Below are the code and all the weights of a small trained network. Each question names an input and a class and asks about switching units off, where a switched-off unit gives its printed mean instead of its output.

import numpy as np


def w(rows, s, z=0):
    codes = np.array(rows[::2]) - 128.0
    scale = np.full(codes.shape[1], s)
    scale[-1] = z or s
    return codes * scale


def f(y):
    return y / 2 * (1 + np.tanh(0.7978845608 * (y + 0.044715 * y**3)))


def log_softmax(a):
    a = a - a.max(-1, keepdims=True)
    return a - np.log(np.exp(a).sum(-1, keepdims=True))


def net(x, mask):
    res = np.array(x, float).reshape(1, 6) / 4 @ E
    y = f(res @ A[0][:, :-1].T + A[0][:, -1])
    res = res + np.where(mask, y, B[0][:, -1]) @ B[0][:, :-1]
    return log_softmax(res[-1] @ U[:, :-1].T + U[:, -1])


A, B = {}, {}
E = w([
[2,90,133,162,158,164,62,142,122,93,174,121],'x0',
[140,195,127,136,83,84,88,94,120,181,99,115],'x1',
[134,115,231,125,68,177,101,127,140,142,158,125],'x2',
[157,123,160,169,170,201,137,119,151,128,172,131],'x3',
[93,101,145,204,98,89,189,132,92,135,91,119],'x4',
[151,159,159,60,228,116,141,115,160,116,152,134],'x5',
],0.0083)
A[0] = w([
[183,147,183,125,96,115,166,130,128,140,118,127,55],'n0',
[101,119,123,131,120,114,138,133,129,130,121,138,155],'n1',
[55,124,88,63,69,69,95,132,124,121,109,127,75],'n2',
[154,146,153,121,95,112,142,117,127,139,118,128,47],'n3',
[186,169,55,181,101,146,56,119,130,148,130,124,36],'n4',
[156,150,109,141,119,136,87,128,131,138,131,128,60],'n5',
[151,168,203,79,203,121,80,117,139,146,142,125,13],'n6',
[145,133,148,178,7,84,164,127,118,140,100,126,154],'n7',
[221,139,47,67,189,75,195,129,129,129,109,128,24],'n8',
[100,125,91,102,127,126,107,132,126,117,128,129,28],'n9',
[121,123,180,114,150,161,123,124,132,132,141,129,128],'n10',
[114,139,144,122,145,129,119,122,134,137,125,136,113],'n11',
[133,94,151,120,117,190,147,139,125,121,139,127,77],'n12',
[146,140,110,128,123,135,108,118,128,139,131,134,89],'n13',
[167,132,106,93,133,107,151,128,130,129,124,136,104],'n14',
[137,146,100,131,121,130,101,126,122,132,128,129,109],'n15',
[138,139,141,127,148,133,110,127,137,129,131,138,81],'n16',
[101,132,66,172,69,111,115,123,121,133,113,124,153],'n17',
[81,116,119,159,71,93,142,128,118,133,101,132,3],'n18',
[186,141,128,124,124,102,158,122,127,136,114,124,196],'n19',
[131,88,144,132,106,186,150,135,136,113,148,135,60],'n20',
[49,114,110,198,238,112,170,134,121,123,121,126,22],'n21',
[178,151,165,120,94,102,140,123,130,142,114,131,70],'n22',
[101,129,124,65,134,125,99,130,130,119,133,131,100],'n23',
[100,113,126,166,156,152,142,135,131,117,134,126,123],'n24',
[108,100,133,137,128,154,146,132,127,125,131,125,114],'n25',
[149,148,101,109,137,100,132,122,131,130,119,130,134],'n26',
[97,121,123,147,91,99,139,124,117,142,126,127,45],'n27',
],0.015,0.0031)
B[0] = w([
[195,88,109,119,98,93,106,111,127,164,143,135,187],'n0',
[95,131,139,146,153,118,126,123,140,122,130,125,144],'n1',
[77,87,112,106,187,80,69,149,124,182,111,130,206],'n2',
[145,104,138,129,124,101,145,101,127,155,129,128,158],'n3',
[102,147,127,79,76,218,148,91,134,166,105,133,172],'n4',
[128,146,104,97,112,153,154,114,128,134,152,140,139],'n5',
[166,227,144,122,111,97,97,127,129,85,162,117,214],'n6',
[124,123,131,173,27,51,148,126,129,120,108,127,247],'n7',
[150,147,124,122,231,163,162,162,127,95,5,127,250],'n8',
[129,92,152,133,157,100,101,116,124,176,147,131,143],'n9',
[164,152,119,145,105,143,109,140,126,92,167,119,179],'n10',
[139,148,105,103,112,113,130,149,137,110,159,151,136],'n11',
[133,92,143,136,132,165,98,151,122,111,126,133,170],'n12',
[112,135,139,133,144,150,129,98,129,141,116,128,134],'n13',
[149,142,131,146,152,141,148,119,128,119,83,131,170],'n14',
[100,117,144,109,126,152,132,116,125,142,124,125,139],'n15',
[121,145,164,122,130,133,138,137,113,121,136,121,139],'n16',
[50,177,142,114,77,139,119,151,131,110,107,121,202],'n17',
[75,166,142,162,124,104,136,153,129,74,118,127,183],'n18',
[175,107,141,127,128,125,127,124,127,129,71,129,195],'n19',
[139,85,123,149,138,171,97,152,127,121,119,125,171],'n20',
[106,122,124,127,163,105,231,64,129,143,214,134,204],'n21',
[173,104,116,122,121,92,144,96,128,166,141,134,182],'n22',
[141,139,132,120,166,100,82,139,124,151,133,122,166],'n23',
[130,82,127,122,136,137,162,120,122,124,170,134,166],'n24',
[133,110,99,160,143,142,130,137,139,126,150,129,150],'n25',
[121,105,125,118,140,156,128,149,129,122,85,126,164],'n26',
[109,153,107,144,122,106,140,156,125,104,130,120,159],'n27',
],0.027,0.012)
U = w([
[194,169,124,78,238,165,178,134,129,98,2,139,134],'0',
[203,239,207,88,140,147,45,113,142,66,201,105,40],'1',
[47,115,101,64,222,75,25,167,98,201,143,119,168],'2',
[86,103,114,160,206,119,231,39,121,97,234,147,203],'3',
[48,175,105,53,68,245,124,70,144,199,96,143,119],'4',
[152,29,148,205,116,254,79,186,126,60,194,136,246],'5',
[11,146,120,197,51,50,151,172,110,120,79,108,9],'6',
[220,67,141,157,46,53,136,66,120,194,71,152,89],'7',
],0.0046,0.0015)

Each question gives the input, the list of numbers given to net, and the class t.
The units are the neurons (one row each of A and B). Each row of codes is followed by its name. A weight is (code - 128) times the scale printed after its matrix; where a second scale follows, it is the last column's (A, B and U).
mask holds one flag per neuron, in row order. A switched-off neuron (its flag False) gives its mean, the last column of its row in B, instead of its output. The means were averaged over made-up inputs and are rounded, as every weight is.
A unit's drop is (log p(t) with every unit on - log p(t) with that unit switched off) / (log p(t) with every unit on - log p(t) with every unit switched off).
The circuit of an input: a set's keep is (log p(t) with only the set's units on - log p(t) with every unit switched off) / (log p(t) with every unit on - log p(t) with every unit switched off). Starting from the 12 units with the biggest drops (on a tie, the unit counted first), units are removed one at a time, each time the one whose removal leaves the highest keep (on an exact tie, the one counted first), for as long as the keep stays at least 0.8.
circuit, biggest first: the units of the circuit, biggest drop first
k most important neurons: the k neurons with the biggest drops, biggest first
drop of u: that unit's drop, to one decimal
input [-8,8,1,-7,8,-6], class 6: circuit, biggest first	n18
input [0,0,6,-2,-3,-1], class 1: circuit, biggest first	n7, n8, n2
input [8,3,-3,0,-6,2], class 2: 2 most important neurons	n23, n2
input [-7,0,0,-8,0,-7], class 6: 2 most important neurons	n17, n18
input [-1,-6,-1,5,3,-5], class 5: circuit, biggest first	n20, n12
input [0,6,-1,3,1,2], class 4: 2 most important neurons	n8, n7
input [7,-7,6,-7,-7,0], class 2: 2 most important neurons	n2, n23
input [-1,-5,2,5,3,7], class 1: 2 most important neurons	n6, n10
input [-6,-1,0,4,8,3], class 7: 2 most important neurons	n0, n7
input [-2,2,-6,4,3,-3], class 6: 2 most important neurons	n17, n7
input [6,7,-2,7,5,-2], class 3: 2 most important neurons	n21, n24
input [-2,-1,3,8,1,2], class 5: 2 most important neurons	n20, n12
input [1,-6,-2,-4,-6,-8], class 2: 2 most important neurons	n7, n2
input [8,-5,0,-5,0,3], class 3: circuit, biggest first	n21
input [0,-2,-1,0,-7,-5], class 4: drop of n8	0.2
input [5,3,2,-1,-1,-1], class 2: drop of n7	0.7
input [-3,8,-7,5,-2,-5], class 4: drop of n4	0.9
